Below is a small trained network, with its code and all its weights. Each question gives an input and a target symbol and asks what happens when units are switched off, that is, made to give their printed mean instead of their output.

import numpy as np


def w(rows, s, z=0):
    codes = np.array(rows[::2]) - 128.0
    scale = np.full(codes.shape[1], s)
    scale[-1] = z or s
    return codes * scale


def f(y):
    return np.maximum(y, 0)


def softmax(a):
    e = np.exp(a - a.max(-1, keepdims=True))
    return e / e.sum(-1, keepdims=True)


def log_softmax(a):
    a = a - a.max(-1, keepdims=True)
    return a - np.log(np.exp(a).sum(-1, keepdims=True))


def net(x, mask):
    ids = ['δζμξστφω'.index(c) for c in x.split()]
    T = len(ids)
    res = E[ids] + P[:T]
    r = res
    for j in range(3):
        rows = slice(3 * j, 3 * j + 3)
        q, k, v = (r @ M[0][rows].T for M in (Q, K, V))
        z = softmax(np.where(np.tri(T) > 0, q @ k.T / 3**0.5, -1e9)) @ v
        o = O[0][rows]
        res = res + np.where(mask[j], z, o[:, -1]) @ o[:, :-1]
    y = f(res @ A[0][:, :-1].T + A[0][:, -1])
    res = res + np.where(mask[3:7], y, B[0][:, -1]) @ B[0][:, :-1]
    return log_softmax(res[-1] @ U[:, :-1].T + U[:, -1])


Q, K, V, O, A, B = {}, {}, {}, {}, {}, {}
E = w([
[77,140,6,213],'δ',
[200,89,195,77],'ζ',
[126,179,189,101],'μ',
[120,177,188,99],'ξ',
[113,184,187,111],'σ',
[89,87,159,43],'τ',
[106,20,136,143],'φ',
[157,197,116,4],'ω',
],0.018)
P = w([
[64,158,255,131],'0',
[66,148,214,118],'1',
[60,135,175,105],'2',
[73,121,134,91],'3',
[77,109,97,76],'4',
[78,107,64,70],'5',
[89,93,27,60],'6',
],0.0097)
Q[0] = w([
[188,152,128,131],'h1',
[184,231,124,147],'h1',
[205,153,89,228],'h1',
[117,107,99,188],'h2',
[53,87,156,92],'h2',
[41,4,210,74],'h2',
[161,148,57,162],'h3',
[86,158,141,64],'h3',
[196,92,179,165],'h3',
],0.02)
K[0] = w([
[98,93,233,135],'h1',
[126,117,207,105],'h1',
[154,131,223,178],'h1',
[98,146,193,176],'h2',
[141,112,24,152],'h2',
[146,131,1,167],'h2',
[176,142,147,158],'h3',
[79,131,46,123],'h3',
[108,123,211,115],'h3',
],0.023)
V[0] = w([
[114,3,141,129],'h1',
[191,162,124,154],'h1',
[94,68,142,131],'h1',
[157,86,75,141],'h2',
[170,148,129,20],'h2',
[164,195,128,93],'h2',
[144,19,103,86],'h3',
[127,157,155,113],'h3',
[47,120,83,165],'h3',
],0.013)
O[0] = w([
[134,206,229,124,176],'h1',
[230,3,183,126,2],'h1',
[23,167,156,126,181],'h1',
[134,168,207,160,73],'h2',
[58,181,79,56,219],'h2',
[170,198,80,30,99],'h2',
[95,6,134,119,205],'h3',
[133,139,60,127,160],'h3',
[23,188,199,191,149],'h3',
],0.0071,0.0095)
A[0] = w([
[214,237,145,178,168],'n1',
[115,70,162,254,1],'n2',
[217,45,141,122,126],'n3',
[172,153,57,94,151],'n4',
],0.0096,0.0079)
B[0] = w([
[249,218,91,179,140],'n1',
[129,130,84,95,212],'n2',
[162,157,127,84,143],'n3',
[135,77,154,168,245],'n4',
],0.016,0.012)
U = w([
[75,191,84,176,44],'δ',
[150,172,223,69,100],'ζ',
[131,200,152,131,132],'μ',
[127,195,153,131,130],'ξ',
[127,190,158,136,132],'σ',
[94,111,240,206,255],'τ',
[116,122,104,120,156],'φ',
[89,254,147,30,61],'ω',
],0.0067,0.0074)

Each question gives the input, a string of symbols that net reads in full, and the target symbol t.
The units are the heads (3 rows each of Q, K, V and O) and the neurons (one row each of A and B). Each row of codes is followed by its name. A weight is (code - 128) times the scale printed after its matrix; where a second scale follows, it is the last column's (O, A, B and U).
mask holds one flag per unit, heads first, then neurons. A switched-off unit (its flag False) gives its mean, the last column of its rows in O or B, instead of its output. The means were averaged over made-up inputs and are rounded, as every weight is.
A unit's drop is (log p(t) with every unit on - log p(t) with that unit switched off) / (log p(t) with every unit on - log p(t) with every unit switched off).
The circuit of an input: a set's keep is (log p(t) with only the set's units on - log p(t) with every unit switched off) / (log p(t) with every unit on - log p(t) with every unit switched off). Starting from all 7 units, units are removed one at a time, each time the one whose removal leaves the highest keep (on an exact tie, the one counted first), for as long as the keep stays at least 0.8.
circuit, biggest first: the units of the circuit, biggest drop first
k most important neurons: the k neurons with the biggest drops, biggest first
heads that matter: for each layer, one digit per head in row order, 1 if its drop is at least 0.15 and else 0, layers parted by /
drop of u: that unit's drop, to one decimal
input τ τ τ τ τ ζ, target ω: heads that matter => 110
input τ δ τ φ τ φ ξ, target μ: heads that matter => 011
input φ φ τ δ ζ, target ζ: circuit, biggest first => (n3; h2; h1; n4)
input τ ξ ω φ, target φ: circuit, biggest first => (h1; n2; h2)
input ω μ σ, target φ: heads that matter => 110
input φ τ τ ζ τ τ τ, target ω: heads that matter => 110
input δ ζ τ ξ μ, target μ: circuit, biggest first => (h3; n1; h2)
input ζ ω φ φ, target φ: heads that matter => 110
input μ φ τ μ ζ, target ω: circuit, biggest first => (n4; h1)
input τ δ τ τ μ, target μ: circuit, biggest first => (n1; h3; h2)
input δ τ τ ω ω τ ζ, target ζ: circuit, biggest first => (n3; h2; h1)
input ω φ τ, target φ: heads that matter => 100
input τ φ ξ φ τ, target τ: heads that matter => 010
input φ ω ξ, target φ: circuit, biggest first => (h1; n4; h2)
input φ τ τ τ ω τ, target φ: most important neuron => (n4)
input ω τ τ φ τ ζ, target τ: heads that matter => 110
input φ ζ τ, target τ: drop of n4 => -0.2
input φ ζ ξ σ ω τ ξ, target φ: drop of h3 => 0.2
input φ τ φ σ, target τ: drop of n2 => -0.2
input τ τ ω ζ τ τ φ, target τ: drop of n2 => -0.2
